Each row of numbers stands for one object and depends on some of the facts below. Use the named rows to name the rest.

Some objects and their rows:
pilos: [-20   8 -14  -4  11   7  16 -27  21  11   9  -2  -2 -22  17  -1  12   9
   0  25 -37  -1  11  25   8   0 -12  54  20   1  -8 -25  -7]
fisir: [  1   2 -41  -1   9  18  21  18  11  13  13   4  11  -1  14   1  -5 -10
   6   8 -22   7 -13 -11  13   9 -35  37  17  -8 -18 -12  -3]
keko: [ 28  -7 -29  41   4   6  52  38  24   6  23   5  45  23  20   8  29 -39
 -15   0 -11  15 -14 -32  42  21 -16  13  25 -21 -10  -6 -35]
tudek: [ -6  -8 -26 -22  19  20  32  20   7   7  17 -12 -10   8  11  -4  -2  13
  -4  -6 -15  11  11   4  37  26 -25  -8   0  -7  24   8 -38]
budrustus: [  8 -10 -44  13  13  10  22  26  12  10  -3  -8   0   2  11 -26   8 -11
  -4  -2 -18  14 -20   3  27  20  -8  31  10 -13 -14   7  -9]
klodro: [-21   4 -15 -10   6   3  17 -17  32   4   5 -15  -9 -11  11  -5   6   7
  -3  23 -34   3  -2  23  11   0  -4  41  16   1 -12 -18  -1]
nolas: [  6  -7 -16  24  -1  19  49  37   5  -5  24  -3  40  31   0  -6  11 -28
  -8 -12   1  18 -18 -40  35   8 -29  15  12 -25  -4  11 -33]
luru: [ -7   2 -30  -4  11  12  27  20  16  14  21   3   0   1   7  17 -11 -14
   5   5 -17   1 -15 -11  19   3 -22  37  19  16 -15 -12   3]
grofle: [-26   7 -16  -7   2   8   5 -14  28  13   7 -12 -17 -14  17  -9   5   8
  -4  17 -24   3  -3  24  11  -6 -13  52  24  -2  -7 -14  -7]
drustubir: [  7 -10 -38  14  12  13  24  20   5  11  -3  -4   2   0   7 -26   5  -9
  -5  -3 -17  14 -16   2  27  19 -12  33   7 -14 -11   5  -9]
rova: [  1   2 -45   5  16   2  21  26  15  22  16  15  10   0   6   9  -5 -19
  -3  -8  -8  -3 -22  -9  20   7 -28  39  17   2 -21 -19  -1]
zokeskel: [  6 -10 -39  18  14  13  23  18   0  11   1  -2   0  -1   6 -26   6 -11
  -3   2 -17   8 -13   6  29  16 -11  35   7 -13  -9   7  -9]
pletru: [-24 -17 -15  22  13  -1  18   5  19  12  -5 -15  -5 -17  10  -7  14   7
  -9  -5 -22   2  18  37  27   4   9  40  12 -14  20  17 -30]
baplinu: [-20   2 -15  -5   6  -6  19 -16  30  14   7 -11  -7 -16   9   3  10  -1
   0  17 -33  -4   5  23  11  -1  -4  46  19   6  -9 -22   3]
kleklin: [-21   4 -14  -8   7  -5  13 -15  22   9   6 -10  -8 -20   1   5   4   1
  -2  15 -30  -7   3  25   7  -9  -8  52  16   8  -8 -21   3]
pliflur: [-14   4 -26 -16  10  21  32  10  26   5  23  -6   3  19  15  11  -8  -7
   8   3 -16  18 -16 -21  21  16 -19  28  16   5 -16 -10  -8]
teluk: [-19   5 -19  -8   6  -6  20 -18  44  11   2 -13  -5  -9  17   8  13   0
  -1  14 -36   4   2  18  13   4   1  40  23   0 -12 -21  -2]
dage: [-19 -14 -23  25  16  -3  20  -1  37  22  -2  -8   1  -9  28  -1  25   7
 -15  -7 -18  11  18  36  35  15  12  43  21 -17  18  10 -45]
vodron: [-22   5 -23 -14  -1 -11  18 -16  54  22   1 -16   0  -7  19  13  14  -3
  -3   1 -34   8   0  10  10  10  -3  46  28  -6 -13 -22 -10]

There are 2 kinds of fact about the objects: ζ, ε.
ζ: points at; ε: is of sort
drekis | ζ tisu gitra | ε 702
savaflal | ε 790
druvo | ζ grevo | ε 790
vekunor | ζ keko teluk | ε 886
tratekle | ε 730
neku | ζ dage | ε 886
rubu | ζ zivor | ε 730
gretom | ζ grevo | ε 245
dabol | ζ kepek | ε 422
tisu | ζ gutre | ε 730
skugrobres | ζ plida skudrolo gitra | ε 702
flaske | ζ savaflal | ε 730
pliflur | ζ vedrur | ε 422
tuban | ε 730
plezem | ζ gretom vitil | ε 790
kleklin | ζ tubre stiste drebreplum | ε 790
ligikel | ζ kluskivo gutre bebrun | ε 730
siken | ζ totabrul skudrolo | ε 790
driskurik | ζ gipe | ε 118
nabros | ζ gure | ε 790
vedrul | ζ mugi | ε 702
pilos | ζ brovin skugrobres | ε 790
pidril | ζ gitra | ε 702
gugam | ζ drebreplum faklupul | ε 790
plevik | ζ fladri | ε 702
griskes | ζ lupu grevo | ε 702
pigrun | ζ lopla | ε 730
nikler | ζ plida fekli | ε 790
trakas | ε 790
vodron | ε 790
klotrum | ζ gutre | ε 245
bosubrir | ζ mube | ε 245
vufi | ε 118
mopo | ζ loklum dugri vitil | ε 730
meflek | ε 730
molu | ζ kepek | ε 790
nozos | ζ nibor trikek | ε 790
mizem | ε 790
vodram | ζ plida fladri | ε 790
nubro | ζ sabe patas | ε 702
listik | ζ brupir | ε 790
brovin | ε 790
keplevu | ζ volu gaken denel | ε 702
plilum | ε 790
migu | ζ sester loklum | ε 702
gaken | ζ klobrufi teger | ε 702
mumipe | ζ detru | ε 790
tezu | ε 790
skulam | ζ loklum | ε 886
tratal | ζ plida fladri | ε 790
klaklatum | ζ vitil | ε 422
pletru | ζ totabrul | ε 886
drede | ζ lusur | ε 702
seklik | ζ pidril | ε 790
fisir | ζ fural nubro | ε 118
bazaskik | ε 730
kivu | ζ bosubrir sabe lupu | ε 790
vetril | ε 790
klotul | ε 422
zurok | ζ tratekle trakas plida vetril | ε 790
peplo | ζ kepek pidril lusur | ε 118
nekle | ζ zivor steklune skugrobres sitrur | ε 422
timak | ζ tratal | ε 790
zufler | ε 730
poklo | ζ sester denel gofli | ε 118
mube | ζ pidril | ε 730
telabrom | ζ grevo vodram | ε 730
suvi | ζ zogil grevo | ε 245
zogil | ζ loklum peflun pida | ε 790
kepek | ε 730
klostom | ζ brupir | ε 702
grili | ε 790
foro | ζ grevo | ε 730
vipan | ζ keko rikom loklum dusak | ε 790
misal | ζ kasku | ε 245
lafu | ζ plida gutre | ε 118
klegur | ε 245
zaganel | ζ noklim | ε 790
drustubir | ζ mizem plida | ε 730
govek | ε 790
rikom | ζ skudrolo | ε 730
totak | ζ grevo silam | ε 118
lumo | ε 790
dostazu | ζ ligikel | ε 790
munal | ζ gapidre | ε 730
gapidre | ε 790
fekli | ζ brovin flodrek | ε 730
patas | ε 245
loras | ζ skaru | ε 245
bebrun | ε 730
nibor | ζ bazaskik grevo | ε 790
teger | ζ vodron | ε 118
bruken | ζ patas plida kepek | ε 790
badram | ζ vedrur | ε 702
volu | ε 790
dipur | ε 730
tudri | ζ plida | ε 702
vitil | ζ plida grevo | ε 790
dage | ε 886
flafak | ε 790
sitrur | ζ lopla kaplu zater gofli | ε 118
gigrur | ζ vitil | ε 422
lusur | ζ gitra molir | ε 790
pledo | ζ keko | ε 702
trodo | ε 702
kotinar | ζ lupu grevo gutre budrustus | ε 790
pafes | ζ tuban plida | ε 730
plida | ε 790
dugri | ζ vedrur | ε 118
zokeskel | ζ skugrobres faklupul klupul | ε 730
gofli | ζ plida | ε 702
grirozal | ζ tratekle vedrur | ε 790
flofu | ζ bosubrir gitra | ε 790
klatrul | ζ grili | ε 730
skaru | ζ zufler | ε 790
bugri | ε 245
kedril | ζ plida | ε 886
nibru | ζ gapidre | ε 886
trusom | ζ kasku | ε 730
baplinu | ζ tribres | ε 790
lotran | ζ grili | ε 790
sabe | ζ plida grevo vitil | ε 422
stunis | ζ loras gure | ε 730
gure | ζ stiste vitil | ε 790
zater | ζ klograk totabrul dage | ε 790
kudruza | ζ kedril | ε 790
denel | ε 422
klograk | ε 702
brustor | ζ loras totabrul flafak gapidre | ε 702
zovetrin | ζ kaletrir | ε 118
kitu | ζ savaflal | ε 422
dusak | ε 730
grevo | ζ plida | ε 422
totabrul | ζ brupir plevik grevo vitil | ε 886
peflun | ζ viki | ε 790
zivor | ζ plida | ε 730
kaplu | ζ dato plilum | ε 790
vokugrul | ζ kluskivo | ε 730
drakis | ζ grili gutre | ε 702
drebreplum | ζ plida grevo | ε 790
fezo | ζ tribres | ε 790
skofake | ζ teger loklum vodram | ε 118
truli | ζ medrupa plida | ε 422
tubre | ε 730
viki | ζ tudri migu | ε 790
kasku | ζ drekis loras tribres grevo | ε 118
flebrem | ζ gutre | ε 702
biri | ζ totabrul | ε 245
tudek | ζ grirozal detru | ε 245
molir | ζ dugri | ε 702
bafletras | ε 790
vedrur | ε 790
trikek | ε 790
dagu | ζ kedril gaken lusur | ε 730
goflu | ζ bafletras plida drebreplum klupul | ε 730
nolas | ζ klegur molir | ε 702
skabos | ζ pelo gapidre | ε 422
ripas | ζ kudruza | ε 730
skudrolo | ζ plida gitra | ε 702
nimi | ζ fural | ε 702
rova | ζ nibru | ε 118
lomul | ζ pidril | ε 790
gutre | ζ plida gitra | ε 245
modir | ζ molu tudri gitra | ε 790
plamirel | ζ teluk kudruza lomul | ε 245
budrustus | ζ kedril klobrufi plida | ε 730
tribres | ζ plida drebreplum gitra | ε 790
kaletrir | ζ brovin | ε 790
fladri | ζ kedril pidril | ε 730
flodrek | ζ sabe | ε 422
kluskivo | ζ dipur | ε 730
steklune | ζ bosubrir | ε 790
gipe | ζ brovin patas dusak | ε 730
klodro | ζ keko gitra | ε 790
skekom | ζ keplevu | ε 730
kibri | ζ dugri plida | ε 702
bofaka | ζ stiste skugrobres tezu | ε 790
mistol | ζ keko skaru tratekle noklim mube | ε 702
fluru | ζ flebrem | ε 790
graplol | ζ skudrolo grevo drebreplum | ε 790
pida | ε 790
mugi | ζ vitil | ε 790
klobrufi | ζ plida grevo kudruza drebreplum pidril | ε 245
keko | ζ gitra | ε 702
gitra | ζ plida | ε 422
beskis | ζ flebrem nibor | ε 422
pelo | ζ bosubrir | ε 790
stiste | ζ tribres gapidre | ε 118
lopla | ζ gutre | ε 790
faklupul | ε 118
sivafu | ζ tisu | ε 422
gebrabrim | ζ totra plevik | ε 702
rubrar | ζ kudruza gutre lumo | ε 702
teluk | ζ vitil | ε 790
trizil | ζ trodo tratekle ripas grili plida | ε 730
zezu | ζ lupu | ε 245
sester | ζ loklum patas fladri | ε 245
detru | ε 790
brupir | ζ skudrolo skugrobres | ε 790
flisir | ζ gapidre | ε 702
brova | ζ grutrun | ε 702
vibrum | ζ tribres patas vitil | ε 730
rustobris | ζ drofak | ε 790
trubrik | ζ zufler klotul molir | ε 702
drofak | ζ brupir tribres | ε 730
mifufla | ζ vodron | ε 422
botral | ζ kasku | ε 790
lesipam | ζ ripas trusom | ε 422
fural | ζ kudruza | ε 422
dato | ε 118
medrupa | ε 702
flugruk | ζ loklum tisu | ε 422
noklim | ζ gutre | ε 245
lupu | ζ plevik | ε 422
loklum | ζ plida grevo | ε 702
klupul | ζ keko kedril | ε 118
silam | ζ bofaka | ε 245
grofle | ζ lupu vufi gofli | ε 790
drudres | ζ keko trikek mube | ε 118
luru | ζ loras medrupa | ε 422
vitir | ζ plida | ε 790
flozo | ζ govek nibru gutre | ε 422
grutrun | ζ plida | ε 790
totra | ε 702

Name these rows:
No name comes twice in this set of rows, the named rows included.
[ 23  -7 -24  43   2  14  44  38  -3   5  27  15  36  11   8  -1  18 -32
 -12   0  -1   4  -9 -24  38   4 -33  29  25 -15  -2   4 -29]	klostom
[-23   4 -14 -15   2  -3  20 -19  47   9   5 -20  -4   1  19   5  13   2
   1  13 -34  11   1  12  15   5   4  33  21  -4 -12 -18  -5]	lusur
[ 12 -10 -38  22  17   1  28  17   7  18  -1   4   4   1   8 -14  10 -16
  -1  -6 -14   8  -9   3  32  17  -8  38   9  -8  -8   1  -7]	drofak
[  5   4 -45   3  10  18  15  25  13  11  13   3   4  -1  17  -4  -7 -13
  -2  10 -17   9 -25  -7  17   8 -28  29  19  -4 -24 -14  -4]	lafu
[  3   4 -45  -3   1   6  20  22  27  21  12  -2   7  11  26   8   0 -18
   7  -7 -18  15 -16 -22  18  17 -26  34  25 -10 -22 -10  -8]	teger
[  0   6 -30   3  11  28  13  17   8  13  25   7 -11  -3  27   4  -8  -6
   4  21 -14   2 -15  -3  20   4 -32  45  26  13 -12 -13  -6]	nekle
[ 14   4 -45  11  11   5  27  15  26  24  16   6  10   9  30  11  12 -21
   8   6 -21  10 -11 -10  25  21 -17  33  27   0 -24 -17  -4]	faklupul
[  9  -9 -35  -4  16  -9  31  27  16  24  15  -2 -12   0  13  19   8  -9
  -2 -12 -19   2  18   7  41  22 -11   0  15   8  21  -1 -27]	loras
[  3 -12 -38  14  19  -6  36  13  31  20   0  -8  10  23   8  -7  15 -18
  -2 -21  -8  20 -15 -10  40  29   9  24  10 -13 -16   3 -12]	zufler
[-27 -15 -16  10  14   4  25   7  21   0 -11 -22   1 -16   6 -14   9  14
 -10   3 -33   8  12  37  25   9  10  29   3 -19  16  16 -29]	vekunor
[  8   0 -43  13  14  -1  27  18  16  24  16  11   8   3  13  15   4 -25
   7  -3 -16   1  -9 -10  24   6 -19  38  24   6 -21 -15   4]	stiste
[ 11  -9 -44  19  21   0  37  10  39  18   0  -8  13  24  21 -11  19 -14
  -7  -7 -13  28 -18  -7  41  39  10  17  12 -17 -18  -4 -17]	tratekle

Now the same objects, written a new way:
Named rows:
flisir: [ 31  -3   5   0 -13 -20   2   5  -2  10  -9  -6   4   8]
drofak: [  3 -31 -34   0 -20  -8 -11 -10  13   7  16  -5  -3   2]
gaken: [ 23 -13   6   0  -7 -19  -6   6 -14   2 -20   7   9   7]
totak: [ -9 -14 -18   3   8  11   0 -13  15  27 -17 -11  -4 -19]
kotinar: [-13  27  14  -8  -1  26  -4   3  -7  -2   9   4 -10   1]
gure: [-10  22  18   2   6  23   3  -4   2 -10  13  -4 -11   9]
brupir: [-10  17  20   1   7  24   4   1  -6 -12  15  -7 -14   6]
skulam: [-47  18   4  19 -19 -64   9  -5  27 -26 -30   9  -2 -21]
badram: [ 24  -7   1  -1 -12 -16   8   3  -5   4 -16   5  21  10]
skabos: [ 14  21  -5   0  15 -13   7   8  -3   5 -17 -15   1  -6]
bazaskik: [  4 -37 -29   2  -8 -12 -19 -13  17   8  18   8   0   3]
griskes: [ 24  -3   6   1 -16 -20  -7   5 -10  14 -15  -3  11   3]
sivafu: [  6  16  -2  -2  17 -15   0  11  -6   5 -18  -8  11  -8]
pida: [-14  17  19   1   9  23  -2  -5  -6 -10  10   6  -6   7]
biri: [18 11  9 11 -3 -9  3  2 -7  2 -8 -4  2 -5]
klostom: [ 25  -9   5   2 -13 -20   3   7 -10   9 -12 -11   8   4]
kaletrir: [-14  15  14   1   4  24  11   0 -11  -9  15  -2  -4   6]
peflun: [-14  21  18  -2   6  24  -2  -3  -7  -9  10   5  -5   8]
flozo: [  9  21  -4  -4  15 -15   4  12  -5  10 -15 -10   7  -8]

Which object is each row?
No name comes twice in this set of rows, the named rows included.
[-15  20  12  -3  -2  25  10   4 -11  -9  14  -6  -7   1]	pilos
[ -4 -17 -15   1  13   8  -2  -9  20  21 -15  -9  -3 -17]	kasku
[ -3 -21 -13   5  15   7   5 -13  19  19 -11 -15  -9 -16]	stiste
[ 10 -28 -35   1 -17 -11 -10 -13  19  11  16   0  -7   5]	munal
[ -3  17  23   1  17  17   5  -3   4 -13  19   0 -18  10]	gapidre
[  0 -30 -36  -6 -16  -9  -9  -6  17  13  20   9   7   2]	klatrul
[  5   9   1   2  23 -14   1   9  -7  -2 -18  -8  12  -5]	fural
[ 14   8   9   8   1 -10  11   2  -8  -1  -7   5   9  -3]	bugri
[-10  19  17   2  14  21  13  -5  -7 -10  15   9  -6  11]	savaflal
[ 26 -10   0  -5 -12 -16   2  10 -10   3 -19   3   9   7]	drede
[-11 -15 -21   0   9  12  -1 -11   9  25 -23  -3  -3 -18]	skofake
[-41  21   0  19 -19 -70  21  -7  24 -20 -22   6 -10 -19]	neku
[-40  12   6  22  -8 -72  19  -8  27 -26 -18   7 -10 -16]	dage
[  6   6   2   6  27 -15   0   3 -16  -1 -19  -2   6  -1]	denel

